Below is a small trained network, with its code and all its weights. Each question gives an input and a class and asks what happens when units are switched off, that is, made to give their printed mean instead of their output.

import numpy as np


def w(rows, s, z=0):
    codes = np.array(rows[::2]) - 128.0
    scale = np.full(codes.shape[1], s)
    scale[-1] = z or s
    return codes * scale


def norm(h):
    return h / np.sqrt((h * h).mean(-1, keepdims=True) + 1e-5)


def f(y):
    return np.maximum(y, 0)


def log_softmax(a):
    a = a - a.max(-1, keepdims=True)
    return a - np.log(np.exp(a).sum(-1, keepdims=True))


def net(x, mask):
    res = np.array(x, float).reshape(1, 5) / 4 @ E
    u = 0
    for l in range(2):
        y = f(norm(res) @ A[l][:, :-1].T + A[l][:, -1])
        res = res + np.where(mask[u : u + 6], y, B[l][:, -1]) @ B[l][:, :-1]
        u += 6
    return log_softmax(norm(res)[-1] @ U[:, :-1].T + U[:, -1])


A, B = {}, {}
E = w([
[227,145,153,145,121,37,142,138,130,220],'x0',
[59,253,72,93,203,142,239,52,126,195],'x1',
[105,144,147,184,116,39,160,121,125,44],'x2',
[190,123,117,191,56,203,200,80,120,98],'x3',
[126,92,88,234,200,131,54,41,172,154],'x4',
],0.0071)
A[0] = w([
[190,114,211,155,112,73,104,127,110,203,76],'0.n1',
[23,92,101,173,104,195,86,198,125,87,132],'0.n2',
[76,109,96,36,175,45,60,183,195,138,12],'0.n3',
[207,82,78,57,158,187,78,160,112,173,74],'0.n4',
[90,143,182,156,83,2,134,76,148,38,64],'0.n5',
[159,42,147,145,84,130,26,176,62,96,1],'0.n6',
],0.0088,0.009)
B[0] = w([
[147,95,125,55,181,154,130,92,74,46,202],'0.n1',
[172,61,127,65,151,141,125,103,67,89,254],'0.n2',
[133,194,204,200,87,159,57,113,35,137,197],'0.n3',
[128,127,76,220,151,156,165,243,148,108,198],'0.n4',
[123,151,51,190,168,195,137,239,146,134,214],'0.n5',
[26,254,188,134,186,124,227,42,243,197,219],'0.n6',
],0.0098,0.0062)
A[1] = w([
[192,114,121,179,31,199,171,80,133,113,75],'1.n1',
[130,116,117,105,129,202,109,159,138,193,1],'1.n2',
[244,155,137,135,158,72,134,142,136,165,92],'1.n3',
[110,152,185,68,64,147,163,211,110,124,73],'1.n4',
[143,37,218,165,106,109,113,163,175,100,102],'1.n5',
[133,75,107,204,180,127,66,69,151,150,105],'1.n6',
],0.011,0.0045)
B[1] = w([
[85,164,204,131,153,72,33,179,82,156,201],'1.n1',
[119,176,111,215,162,125,190,203,148,55,160],'1.n2',
[38,77,128,88,162,232,126,79,101,2,184],'1.n3',
[193,65,69,157,89,59,84,65,176,174,213],'1.n4',
[76,188,99,124,174,217,210,80,153,216,172],'1.n5',
[198,116,103,68,23,54,154,163,129,154,255],'1.n6',
],0.0095,0.0075)
U = w([
[81,204,152,112,166,137,175,65,211,175,252],'0',
[148,134,70,197,159,153,155,253,130,91,182],'1',
[146,60,139,63,176,170,125,78,60,54,57],'2',
[213,76,78,97,41,56,99,123,149,170,57],'3',
[122,186,231,159,127,105,46,158,36,159,65],'4',
],0.017,0.0031)

Each question gives the input, the list of numbers given to net, and the class t.
The units are the neurons (one row each of A and B). Each row of codes is followed by its name. A weight is (code - 128) times the scale printed after its matrix; where a second scale follows, it is the last column's (A, B and U).
mask holds one flag per neuron, layer by layer. A switched-off neuron (its flag False) gives its mean, the last column of its row in B, instead of its output. The means were averaged over made-up inputs and are rounded, as every weight is.
A unit's drop is (log p(t) with every unit on - log p(t) with that unit switched off) / (log p(t) with every unit on - log p(t) with every unit switched off).
The circuit of an input: a set's keep is (log p(t) with only the set's units on - log p(t) with every unit switched off) / (log p(t) with every unit on - log p(t) with every unit switched off). Starting from all 12 units, units are removed one at a time, each time the one whose removal leaves the highest keep (on an exact tie, the one counted first), for as long as the keep stays at least 0.8.
circuit, biggest first: the units of the circuit, biggest drop first
unit that matters most: the unit with the biggest drop
k most important neurons: the k neurons with the biggest drops, biggest first
top k neurons in layer l: the k neurons of layer l with the biggest drops, biggest first
input [-3,6,-7,-4,-8], class 3: unit that matters most => 1.n4
input [-3,5,0,5,8], class 3: 2 most important neurons => (1.n6, 0.n6)
input [-2,5,4,8,-8], class 3: 3 most important neurons => (1.n4, 0.n6, 0.n3)
input [-2,6,5,6,-7], class 3: circuit, biggest first => (0.n6, 1.n4)
input [5,-3,1,5,5], class 2: 3 most important neurons => (1.n3, 0.n1, 0.n3)
input [6,5,0,-7,-3], class 4: 3 most important neurons => (0.n3, 0.n2, 0.n6)
input [4,2,4,-5,5], class 3: 3 most important neurons => (1.n6, 0.n6, 0.n4)
input [5,-4,-6,6,6], class 1: top 2 neurons in layer 1 => (1.n4, 1.n3)
input [7,2,-7,-2,-7], class 1: 3 most important neurons => (0.n4, 1.n2, 0.n2)
input [8,3,-5,7,-5], class 2: 2 most important neurons => (1.n3, 0.n3)
input [3,6,-8,-8,-5], class 1: circuit, biggest first => (0.n6, 1.n2)
input [3,6,8,-8,-3], class 1: top 2 neurons in layer 0 => (0.n5, 0.n6)
input [1,-5,-6,-2,-5], class 1: 2 most important neurons => (0.n4, 1.n2)
input [8,2,7,-8,-4], class 2: circuit, biggest first => (1.n3)
input [7,-2,4,-7,-2], class 2: top 2 neurons in layer 1 => (1.n3, 1.n1)
input [4,1,5,0,-8], class 3: 2 most important neurons => (1.n4, 0.n4)
input [-3,-7,0,-4,-8], class 3: 3 most important neurons => (1.n4, 0.n2, 1.n3)
input [6,-8,-5,3,8], class 0: top 3 neurons in layer 1 => (1.n5, 1.n4, 1.n3)
input [-4,-5,-8,-8,-1], class 1: top 2 neurons in layer 1 => (1.n2, 1.n1)
input [-3,0,-5,-3,-8], class 3: circuit, biggest first => (1.n4)
